Here is a tiny trained network, its code and every weight. The questions are about switching its units off for an input and a target symbol, where a switched-off unit gives its printed mean instead of its output.

import numpy as np


def w(rows, s, z=0):
    codes = np.array(rows[::2]) - 128.0
    scale = np.full(codes.shape[1], s)
    scale[-1] = z or s
    return codes * scale


def f(y):
    return np.maximum(y, 0)


def softmax(a):
    e = np.exp(a - a.max(-1, keepdims=True))
    return e / e.sum(-1, keepdims=True)


def log_softmax(a):
    a = a - a.max(-1, keepdims=True)
    return a - np.log(np.exp(a).sum(-1, keepdims=True))


def net(x, mask):
    ids = ['αβγεζηθλμξπστφψω'.index(c) for c in x.split()]
    T = len(ids)
    res = E[ids] + P[:T]
    u = 0
    for l in range(2):
        r = res
        for j in range(3):
            rows = slice(4 * j, 4 * j + 4)
            q, k, v = (r @ M[l][rows].T for M in (Q, K, V))
            z = softmax(np.where(np.tri(T) > 0, q @ k.T / 4**0.5, -1e9)) @ v
            o = O[l][rows]
            res = res + np.where(mask[u + j], z, o[:, -1]) @ o[:, :-1]
        u += 3
        y = f(res @ A[l][:, :-1].T + A[l][:, -1])
        res = res + np.where(mask[u : u + 8], y, B[l][:, -1]) @ B[l][:, :-1]
        u += 8
    return log_softmax(res[-1] @ U[:, :-1].T + U[:, -1])


Q, K, V, O, A, B = {}, {}, {}, {}, {}, {}
E = w([
[118,148,133,57,108],'α',
[4,130,182,183,55],'β',
[83,79,134,108,166],'γ',
[158,113,118,192,108],'ε',
[123,148,81,146,161],'ζ',
[147,166,97,111,108],'η',
[84,130,76,93,142],'θ',
[100,166,71,128,87],'λ',
[159,165,165,149,131],'μ',
[141,107,143,106,64],'ξ',
[132,153,160,95,188],'π',
[121,94,163,83,125],'σ',
[131,153,185,135,108],'τ',
[110,112,116,163,156],'φ',
[108,84,96,101,113],'ψ',
[154,64,149,141,136],'ω',
],0.018)
P = w([
[101,122,108,132,156],'0',
[107,104,110,119,146],'1',
[98,88,128,123,141],'2',
[81,95,134,114,121],'3',
[73,92,130,130,105],'4',
[56,110,150,124,114],'5',
[41,87,139,122,99],'6',
[29,84,141,113,100],'7',
[18,95,138,112,88],'8',
[8,100,138,116,84],'9',
[3,94,163,117,62],'10',
],0.0025)
Q[0] = w([
[44,69,113,52,142],'L0H0',
[52,21,166,22,145],'L0H0',
[154,175,24,190,114],'L0H0',
[171,199,113,206,115],'L0H0',
[52,111,98,125,172],'L0H1',
[70,103,114,132,171],'L0H1',
[39,93,77,127,224],'L0H1',
[137,140,138,124,120],'L0H1',
[77,131,121,160,44],'L0H2',
[180,154,93,123,198],'L0H2',
[213,121,97,96,255],'L0H2',
[128,71,157,84,158],'L0H2',
],0.0092)
K[0] = w([
[75,164,162,182,103],'L0H0',
[10,136,155,207,68],'L0H0',
[189,165,150,107,177],'L0H0',
[198,113,108,87,156],'L0H0',
[40,128,144,147,84],'L0H1',
[77,122,147,134,106],'L0H1',
[23,139,145,147,96],'L0H1',
[142,127,126,130,123],'L0H1',
[97,145,150,145,143],'L0H2',
[213,154,110,124,149],'L0H2',
[246,88,82,96,159],'L0H2',
[117,71,102,104,121],'L0H2',
],0.013)
V[0] = w([
[126,136,126,135,132],'L0H0',
[61,192,197,185,129],'L0H0',
[58,139,110,162,73],'L0H0',
[65,151,190,155,102],'L0H0',
[125,160,132,113,141],'L0H1',
[141,73,97,115,91],'L0H1',
[133,119,129,124,124],'L0H1',
[191,146,94,2,140],'L0H1',
[106,51,95,202,83],'L0H2',
[65,167,59,74,90],'L0H2',
[72,169,232,209,59],'L0H2',
[208,113,136,73,190],'L0H2',
],0.0045)
O[0] = w([
[120,131,128,134,122,128],'L0H0',
[143,180,62,218,72,233],'L0H0',
[183,208,137,215,109,252],'L0H0',
[174,172,72,202,96,242],'L0H0',
[120,104,133,137,118,120],'L0H1',
[176,144,122,118,181,136],'L0H1',
[134,127,123,126,134,126],'L0H1',
[162,12,90,177,205,41],'L0H1',
[108,194,181,52,205,183],'L0H2',
[129,115,224,208,170,202],'L0H2',
[9,112,81,113,253,226],'L0H2',
[191,115,88,122,52,13],'L0H2',
],0.0038,0.0017)
A[0] = w([
[221,175,110,203,102,254],'L0N0',
[200,55,101,113,57,165],'L0N1',
[101,160,154,153,45,83],'L0N2',
[142,135,252,69,138,162],'L0N3',
[188,188,61,49,172,150],'L0N4',
[178,46,80,236,168,133],'L0N5',
[150,108,77,153,2,134],'L0N6',
[66,167,93,166,102,71],'L0N7',
],0.0069,0.0046)
B[0] = w([
[154,229,130,241,89,254],'L0N0',
[182,68,101,92,21,176],'L0N1',
[85,65,122,132,122,161],'L0N2',
[100,180,254,104,144,201],'L0N3',
[129,234,57,66,197,175],'L0N4',
[193,57,95,217,200,174],'L0N5',
[111,175,112,191,46,170],'L0N6',
[48,93,105,87,52,174],'L0N7',
],0.0062,0.0039)
Q[1] = w([
[134,110,156,129,155],'L1H0',
[61,143,64,151,129],'L1H0',
[186,106,140,181,53],'L1H0',
[183,112,199,90,165],'L1H0',
[114,134,40,144,153],'L1H1',
[121,182,160,127,129],'L1H1',
[92,174,80,161,93],'L1H1',
[155,76,93,124,116],'L1H1',
[75,252,89,114,111],'L1H2',
[180,1,214,127,172],'L1H2',
[34,120,53,126,106],'L1H2',
[146,9,176,108,164],'L1H2',
],0.0077)
K[1] = w([
[132,130,95,113,87],'L1H0',
[130,197,226,189,141],'L1H0',
[122,161,84,52,188],'L1H0',
[129,66,50,99,88],'L1H0',
[133,104,210,135,89],'L1H1',
[134,97,81,141,130],'L1H1',
[177,81,200,172,150],'L1H1',
[107,156,171,114,143],'L1H1',
[49,167,66,84,126],'L1H2',
[201,106,221,169,168],'L1H2',
[116,111,1,51,165],'L1H2',
[196,102,194,128,167],'L1H2',
],0.0074)
V[1] = w([
[158,158,178,80,254],'L1H0',
[55,160,160,59,175],'L1H0',
[36,127,3,98,108],'L1H0',
[190,151,187,101,105],'L1H0',
[155,29,172,167,53],'L1H1',
[171,250,169,16,131],'L1H1',
[188,65,34,149,182],'L1H1',
[84,135,42,31,54],'L1H1',
[189,149,12,47,128],'L1H2',
[123,91,183,172,144],'L1H2',
[119,79,216,192,153],'L1H2',
[197,110,84,56,138],'L1H2',
],0.0044)
O[1] = w([
[122,158,194,117,239,86],'L1H0',
[104,138,144,30,173,129],'L1H0',
[68,144,1,69,106,123],'L1H0',
[163,166,223,142,123,129],'L1H0',
[179,83,116,161,75,127],'L1H1',
[95,250,212,81,110,119],'L1H1',
[140,135,63,219,154,74],'L1H1',
[109,195,41,54,73,105],'L1H1',
[122,200,20,89,122,44],'L1H2',
[163,93,169,152,152,120],'L1H2',
[184,70,195,166,165,119],'L1H2',
[166,175,61,100,145,4],'L1H2',
],0.0047,0.0032)
A[1] = w([
[70,46,156,84,147,162],'L1N0',
[146,74,142,56,51,165],'L1N1',
[40,52,144,108,102,158],'L1N2',
[151,173,77,38,153,163],'L1N3',
[120,148,112,145,237,203],'L1N4',
[76,41,66,89,140,139],'L1N5',
[254,220,110,176,125,6],'L1N6',
[237,57,110,153,186,118],'L1N7',
],0.0077,0.0026)
B[1] = w([
[215,143,112,80,182,220],'L1N0',
[170,161,123,81,63,191],'L1N1',
[240,175,103,106,171,255],'L1N2',
[48,86,160,54,95,192],'L1N3',
[74,141,72,205,231,188],'L1N4',
[147,2,73,140,96,189],'L1N5',
[249,174,64,74,176,209],'L1N6',
[31,48,156,79,86,185],'L1N7',
],0.0075,0.0045)
U = w([
[184,89,90,223,93,176],'α',
[126,121,122,134,128,26],'β',
[49,58,127,215,156,213],'γ',
[75,165,188,92,220,138],'ε',
[74,139,165,37,94,71],'ζ',
[44,100,71,89,145,253],'η',
[37,174,88,179,42,172],'θ',
[109,20,179,118,94,144],'λ',
[181,203,54,75,124,5],'μ',
[153,136,152,126,12,31],'ξ',
[192,208,157,165,152,181],'π',
[51,137,254,177,83,199],'σ',
[189,73,58,86,97,91],'τ',
[201,130,173,45,146,23],'φ',
[185,71,108,87,229,118],'ψ',
[142,166,37,167,202,38],'ω',
],0.0078,0.0031)

Each question gives the input, a string of symbols that net reads in full, and the target symbol t.
The units are the heads (4 rows each of Q, K, V and O) and the neurons (one row each of A and B). Each row of codes is followed by its name. A weight is (code - 128) times the scale printed after its matrix; where a second scale follows, it is the last column's (O, A, B and U).
mask holds one flag per unit, layer by layer, with each layer's heads first. A switched-off unit (its flag False) gives its mean, the last column of its rows in O or B, instead of its output. The means were averaged over made-up inputs and are rounded, as every weight is.
A unit's drop is (log p(t) with every unit on - log p(t) with that unit switched off) / (log p(t) with every unit on - log p(t) with every unit switched off).
The circuit of an input: a set's keep is (log p(t) with only the set's units on - log p(t) with every unit switched off) / (log p(t) with every unit on - log p(t) with every unit switched off). Starting from the 12 units with the biggest drops (on a tie, the unit counted first), units are removed one at a time, each time the one whose removal leaves the highest keep (on an exact tie, the one counted first), for as long as the keep stays at least 0.8.
circuit, biggest first: the units of the circuit, biggest drop first
unit that matters most: the unit with the biggest drop
top k neurons: the k neurons with the biggest drops, biggest first
top k neurons in layer l: the k neurons of layer l with the biggest drops, biggest first
heads that matter: for each layer, one digit per head in row order, 1 if its drop is at least 0.15 and else 0, layers parted by /
drop when u is switched off: that unit's drop, to one decimal
input ζ θ η λ β σ π λ μ γ ω, target α: circuit, biggest first -> [L0H0 L0N5]
input ψ θ ζ γ τ μ μ τ τ, target σ: unit that matters most -> L1N6
input α μ β π τ π, target π: heads that matter -> 101 / 000
input β γ π ω, target α: circuit, biggest first -> [L0H0 L0N0 L0N5]
input β ψ ω ζ φ η ε, target γ: heads that matter -> 001 / 000
input β α τ π ε π, target π: circuit, biggest first -> [L0H0 L0N0 L1N6]
input γ τ ε ψ, target τ: top 3 neurons -> [L0N0 L1N5 L0N1]
input ω τ θ π, target ε: heads that matter -> 100 / 000
input μ α η, target μ: circuit, biggest first -> [L1N6 L1H2 L0N4]
input ζ π μ ξ, target ξ: top 4 neurons -> [L0N1 L1N1 L0N6 L1N4]
input ψ θ μ ε μ π φ, target γ: top 2 neurons -> [L0N5 L1N4]
input ω θ μ ζ, target ω: heads that matter -> 000 / 001
input ζ ψ γ, target ψ: heads that matter -> 100 / 000
input ζ η θ, target η: top 2 neurons in layer 0 -> [L0N4 L0N3]
input φ α α φ μ α θ θ ω, target λ: top 3 neurons in layer 0 -> [L0N5 L0N1 L0N7]
input ε σ ζ γ ε η μ β λ, target η: top neuron in layer 0 -> [L0N4]
input θ γ α μ ψ, target τ: top 3 neurons -> [L0N0 L0N1 L1N5]
input μ θ λ, target θ: top 2 neurons in layer 1 -> [L1N2 L1N0]
input ε γ μ α α ζ, target ω: top 3 neurons in layer 1 -> [L1N4 L1N6 L1N7]
input σ ε σ φ, target γ: unit that matters most -> L0N5
input θ η λ, target θ: drop when L1H1 is switched off -> 0.1
input ζ π ε τ ξ σ, target φ: drop when L1N0 is switched off -> 0.3
input α ξ θ λ σ ζ μ τ, target σ: drop when L1H2 is switched off -> 0.0
input π τ μ ψ η, target μ: drop when L0H2 is switched off -> 0.5
input η λ φ π ε μ ω α β θ λ, target η: top 2 neurons in layer 1 -> [L1N5 L1N6]
input φ η σ, target φ: top 2 neurons in layer 0 -> [L0N0 L0N3]
input μ θ β θ, target θ: top neuron in layer 0 -> [L0N4]
